Here is a tiny trained network, its code and every weight. The questions are about switching its units off for an input and a class, where a switched-off unit gives its printed mean instead of its output.

import numpy as np


def w(rows, s, z=0):
    codes = np.array(rows[::2]) - 128.0
    scale = np.full(codes.shape[1], s)
    scale[-1] = z or s
    return codes * scale


def norm(h):
    return h / np.sqrt((h * h).mean(-1, keepdims=True) + 1e-5)


def f(y):
    return np.maximum(y, 0)


def log_softmax(a):
    a = a - a.max(-1, keepdims=True)
    return a - np.log(np.exp(a).sum(-1, keepdims=True))


def net(x, mask):
    res = np.array(x, float).reshape(1, 4) / 4 @ E
    u = 0
    for l in range(3):
        y = f(norm(res) @ A[l][:, :-1].T + A[l][:, -1])
        res = res + np.where(mask[u : u + 5], y, B[l][:, -1]) @ B[l][:, :-1]
        u += 5
    return log_softmax(norm(res)[-1] @ U[:, :-1].T + U[:, -1])


A, B = {}, {}
E = w([
[138,36,33],'x0',
[250,120,76],'x1',
[129,126,132],'x2',
[127,118,148],'x3',
],0.014)
A[0] = w([
[90,189,81,254],'L0N1',
[134,123,120,68],'L0N2',
[90,7,53,159],'L0N3',
[246,141,129,145],'L0N4',
[190,111,117,20],'L0N5',
],0.015,0.0049)
B[0] = w([
[98,136,220,195],'L0N1',
[162,138,137,128],'L0N2',
[97,5,114,254],'L0N3',
[185,170,92,245],'L0N4',
[92,163,52,161],'L0N5',
],0.021,0.0092)
A[1] = w([
[73,241,40,117],'L1N1',
[199,77,75,42],'L1N2',
[188,188,138,21],'L1N3',
[254,227,109,41],'L1N4',
[150,116,23,2],'L1N5',
],0.021,0.0021)
B[1] = w([
[109,75,180,165],'L1N1',
[164,231,154,200],'L1N2',
[92,104,158,184],'L1N3',
[51,5,98,246],'L1N4',
[223,190,134,193],'L1N5',
],0.028,0.014)
A[2] = w([
[61,136,99,28],'L2N1',
[166,179,5,188],'L2N2',
[2,55,15,17],'L2N3',
[83,209,87,253],'L2N4',
[105,103,69,143],'L2N5',
],0.02,0.0028)
B[2] = w([
[190,167,129,148],'L2N1',
[248,172,117,172],'L2N2',
[131,5,33,252],'L2N3',
[172,94,195,146],'L2N4',
[83,125,156,167],'L2N5',
],0.029,0.015)
U = w([
[115,130,230,185],'0',
[137,22,99,200],'1',
[254,146,111,148],'2',
[100,179,86,39],'3',
[106,174,91,2],'4',
],0.023,0.0084)

Each question gives the input, the list of numbers given to net, and the class t.
The units are the neurons (one row each of A and B). Each row of codes is followed by its name. A weight is (code - 128) times the scale printed after its matrix; where a second scale follows, it is the last column's (A, B and U).
mask holds one flag per neuron, layer by layer. A switched-off neuron (its flag False) gives its mean, the last column of its row in B, instead of its output. The means were averaged over made-up inputs and are rounded, as every weight is.
A unit's drop is (log p(t) with every unit on - log p(t) with that unit switched off) / (log p(t) with every unit on - log p(t) with every unit switched off).
The circuit of an input: a set's keep is (log p(t) with only the set's units on - log p(t) with every unit switched off) / (log p(t) with every unit on - log p(t) with every unit switched off). Starting from the 12 units with the biggest drops (on a tie, the unit counted first), units are removed one at a time, each time the one whose removal leaves the highest keep (on an exact tie, the one counted first), for as long as the keep stays at least 0.8.
units of the circuit, in order: the units of the circuit, biggest drop first
k most important neurons: the k neurons with the biggest drops, biggest first
top k neurons in layer l: the k neurons of layer l with the biggest drops, biggest first
drop when u is switched off: that unit's drop, to one decimal
input [-8,-7,-7,5], class 0: units of the circuit, in order -> [L2N3]
input [-3,-8,-5,2], class 0: units of the circuit, in order -> [L1N4, L2N3]
input [-6,-8,2,-2], class 0: units of the circuit, in order -> [L1N4, L2N3]
input [0,-6,1,0], class 0: 3 most important neurons -> [L1N4, L0N3, L2N3]
input [-3,-5,-5,7], class 0: 2 most important neurons -> [L1N4, L2N3]
input [-7,-2,-4,0], class 0: 3 most important neurons -> [L1N4, L2N3, L0N4]
input [-5,0,1,1], class 0: 2 most important neurons -> [L1N4, L0N4]
input [8,1,-7,-1], class 2: top 3 neurons in layer 1 -> [L1N4, L1N2, L1N5]
input [-3,-5,3,-2], class 0: 3 most important neurons -> [L1N4, L2N3, L0N3]
input [1,4,-7,4], class 2: drop when L1N5 is switched off -> 0.9
input [-7,-2,-6,-8], class 0: drop when L2N3 is switched off -> 0.4
input [0,-1,4,-2], class 0: drop when L2N3 is switched off -> 0.9
input [-6,-3,-4,4], class 0: drop when L1N4 is switched off -> 1.0
input [-7,-8,-3,-1], class 0: most important neuron -> [L1N4]
